Below are the code and all the weights of a small trained network. Each question names an input and a target symbol and asks about switching units off, where a switched-off unit gives its printed mean instead of its output.

import numpy as np


def w(rows, s, z=0):
    codes = np.array(rows[::2]) - 128.0
    scale = np.full(codes.shape[1], s)
    scale[-1] = z or s
    return codes * scale


def f(y):
    return y / 2 * (1 + np.tanh(0.7978845608 * (y + 0.044715 * y**3)))


def softmax(a):
    e = np.exp(a - a.max(-1, keepdims=True))
    return e / e.sum(-1, keepdims=True)


def log_softmax(a):
    a = a - a.max(-1, keepdims=True)
    return a - np.log(np.exp(a).sum(-1, keepdims=True))


def net(x, mask):
    ids = ['αβγδεζηθλμξπστφψ'.index(c) for c in x.split()]
    T = len(ids)
    res = E[ids] + P[:T]
    u = 0
    for l in range(2):
        q, k, v = (res @ M[l].T for M in (Q, K, V))
        z = softmax(np.where(np.tri(T) > 0, q @ k.T / 2**0.5, -1e9)) @ v
        res = res + np.where(mask[u], z, O[l][:, -1]) @ O[l][:, :-1]
        u += 1
        y = f(res @ A[l][:, :-1].T + A[l][:, -1])
        res = res + np.where(mask[u : u + 8], y, B[l][:, -1]) @ B[l][:, :-1]
        u += 8
    return log_softmax(res[-1] @ U[:, :-1].T + U[:, -1])


Q, K, V, O, A, B = {}, {}, {}, {}, {}, {}
E = w([
[127,112,149,132],'α',
[128,116,152,137],'β',
[141,95,168,118],'γ',
[163,102,170,123],'δ',
[110,121,138,148],'ε',
[124,127,140,145],'ζ',
[133,113,152,133],'η',
[112,119,146,139],'θ',
[120,122,142,143],'λ',
[161,104,164,121],'μ',
[110,67,224,134],'ξ',
[170,155,123,113],'π',
[158,135,111,127],'σ',
[215,176,133,97],'τ',
[111,252,129,163],'φ',
[94,161,85,95],'ψ',
],0.017)
P = w([
[123,106,60,11],'0',
[166,112,232,131],'1',
[160,77,55,133],'2',
[124,140,223,129],'3',
[84,59,50,219],'4',
[111,138,209,125],'5',
],0.012)
Q[0] = w([
[31,178,107,38],'L0H1',
[179,94,254,158],'L0H1',
],0.0027)
K[0] = w([
[99,78,204,171],'L0H1',
[168,98,89,253],'L0H1',
],0.0061)
V[0] = w([
[110,146,69,55],'L0H1',
[130,244,124,69],'L0H1',
],0.011)
O[0] = w([
[97,137,45,1,140],'L0H1',
[43,169,106,3,251],'L0H1',
],0.0062,0.0031)
A[0] = w([
[175,126,240,132,164],'L0N1',
[138,130,219,17,100],'L0N2',
[213,31,102,88,174],'L0N3',
[178,253,54,223,228],'L0N4',
[131,96,204,186,35],'L0N5',
[176,238,30,73,87],'L0N6',
[219,34,69,90,254],'L0N7',
[243,243,112,120,103],'L0N8',
],0.0071,0.0044)
B[0] = w([
[133,211,171,159,255],'L0N1',
[125,130,103,61,226],'L0N2',
[73,140,61,200,181],'L0N3',
[76,87,210,169,204],'L0N4',
[161,215,40,172,184],'L0N5',
[126,88,109,254,219],'L0N6',
[66,84,113,187,201],'L0N7',
[123,69,188,126,168],'L0N8',
],0.0076,0.0062)
Q[1] = w([
[175,215,85,163],'L1H1',
[96,196,254,105],'L1H1',
],0.0078)
K[1] = w([
[60,249,119,170],'L1H1',
[1,95,166,187],'L1H1',
],0.0051)
V[1] = w([
[31,254,216,111],'L1H1',
[99,219,224,168],'L1H1',
],0.0065)
O[1] = w([
[28,255,83,151,254],'L1H1',
[84,133,80,26,200],'L1H1',
],0.0089,0.0056)
A[1] = w([
[122,224,182,122,165],'L1N1',
[70,148,124,95,107],'L1N2',
[107,76,9,65,194],'L1N3',
[60,136,22,132,249],'L1N4',
[97,181,129,37,157],'L1N5',
[123,70,154,168,201],'L1N6',
[120,169,145,184,120],'L1N7',
[172,127,197,217,253],'L1N8',
],0.012,0.0056)
B[1] = w([
[243,168,77,125,254],'L1N1',
[158,25,157,137,192],'L1N2',
[45,244,145,119,169],'L1N3',
[132,55,170,138,246],'L1N4',
[165,149,194,218,211],'L1N5',
[2,209,173,117,166],'L1N6',
[94,46,22,75,190],'L1N7',
[71,123,93,35,196],'L1N8',
],0.0065,0.018)
U = w([
[2,194,183,115,219],'α',
[107,40,62,139,254],'β',
[146,19,79,204,67],'γ',
[113,129,122,111,67],'δ',
[109,141,114,102,81],'ε',
[112,128,127,121,19],'ζ',
[173,153,185,192,205],'η',
[109,129,143,128,18],'θ',
[115,140,202,37,148],'λ',
[111,195,4,143,15],'μ',
[112,136,106,107,55],'ξ',
[108,141,118,99,86],'π',
[121,115,154,81,130],'σ',
[114,132,121,112,53],'τ',
[119,126,199,105,164],'φ',
[113,132,123,113,55],'ψ',
],0.0091,0.0047)

Each question gives the input, a string of symbols that net reads in full, and the target symbol t.
The units are the heads (2 rows each of Q, K, V and O) and the neurons (one row each of A and B). Each row of codes is followed by its name. A weight is (code - 128) times the scale printed after its matrix; where a second scale follows, it is the last column's (O, A, B and U).
mask holds one flag per unit, layer by layer, with each layer's heads first. A switched-off unit (its flag False) gives its mean, the last column of its rows in O or B, instead of its output. The means were averaged over made-up inputs and are rounded, as every weight is.
A unit's drop is (log p(t) with every unit on - log p(t) with that unit switched off) / (log p(t) with every unit on - log p(t) with every unit switched off).
The circuit of an input: a set's keep is (log p(t) with only the set's units on - log p(t) with every unit switched off) / (log p(t) with every unit on - log p(t) with every unit switched off). Starting from the 12 units with the biggest drops (on a tie, the unit counted first), units are removed one at a time, each time the one whose removal leaves the highest keep (on an exact tie, the one counted first), for as long as the keep stays at least 0.8.
units of the circuit, in order: the units of the circuit, biggest drop first
unit that matters most: the unit with the biggest drop
top k neurons: the k neurons with the biggest drops, biggest first
k most important neurons of layer l: the k neurons of layer l with the biggest drops, biggest first
input φ π η, target α: top 2 neurons	[L1N3 L1N1]
input λ λ φ ξ, target η: top 3 neurons	[L0N4 L1N5 L0N2]
input φ φ ξ δ γ, target α: units of the circuit, in order	[L1N1 L1N3 L0N1]
input ξ ξ μ γ η, target α: units of the circuit, in order	[L1N1]
input σ δ ξ φ β ε, target η: top 3 neurons	[L0N4 L1N5 L1N8]
input β ζ ε φ δ, target α: units of the circuit, in order	[L1N1 L1N2]
input μ φ ξ φ μ λ, target η: top 2 neurons	[L0N4 L1N5]
input ξ φ ζ, target α: top 3 neurons	[L1N1 L0N1 L1N6]
input φ φ φ λ π, target α: units of the circuit, in order	[L1N3 L1N1]
input φ ξ ξ ξ π, target α: 4 most important neurons of layer 1	[L1N1 L1N3 L1N2 L1N7]
input φ ξ φ η, target η: top 2 neurons	[L1N5 L1N8]
input β ξ σ, target α: units of the circuit, in order	[L1N1 L1N3]
input ξ δ δ φ β, target α: units of the circuit, in order	[L1N1 L0N1 L1N3]
input β π β φ θ, target α: top 2 neurons	[L1N6 L1N1]
input ζ λ ξ δ, target μ: top 4 neurons	[L0N5 L0N1 L1N4 L1N2]
input φ ξ δ φ σ, target α: units of the circuit, in order	[L1N3 L1N1]
input θ φ ξ, target α: units of the circuit, in order	[L1N6 L1N1]
input ζ λ φ σ, target η: 3 most important neurons of layer 1	[L1N8 L1N7 L1N5]
input β α α β φ ζ, target η: 2 most important neurons of layer 0	[L0N4 L0N6]
input δ δ γ, target α: units of the circuit, in order	[L1N1 L1N3 L0N1]
input ξ τ α φ π ξ, target η: top 2 neurons	[L0N4 L1N5]
input σ ξ θ ξ φ τ, target η: unit that matters most	L0N4
input β β ξ λ β τ, target λ: top 3 neurons	[L1N8 L0N8 L0N6]
input ξ δ α, target α: top 2 neurons	[L1N3 L1N1]
input φ φ τ φ ξ β, target η: 3 most important neurons of layer 1	[L1N5 L1N8 L1N1]
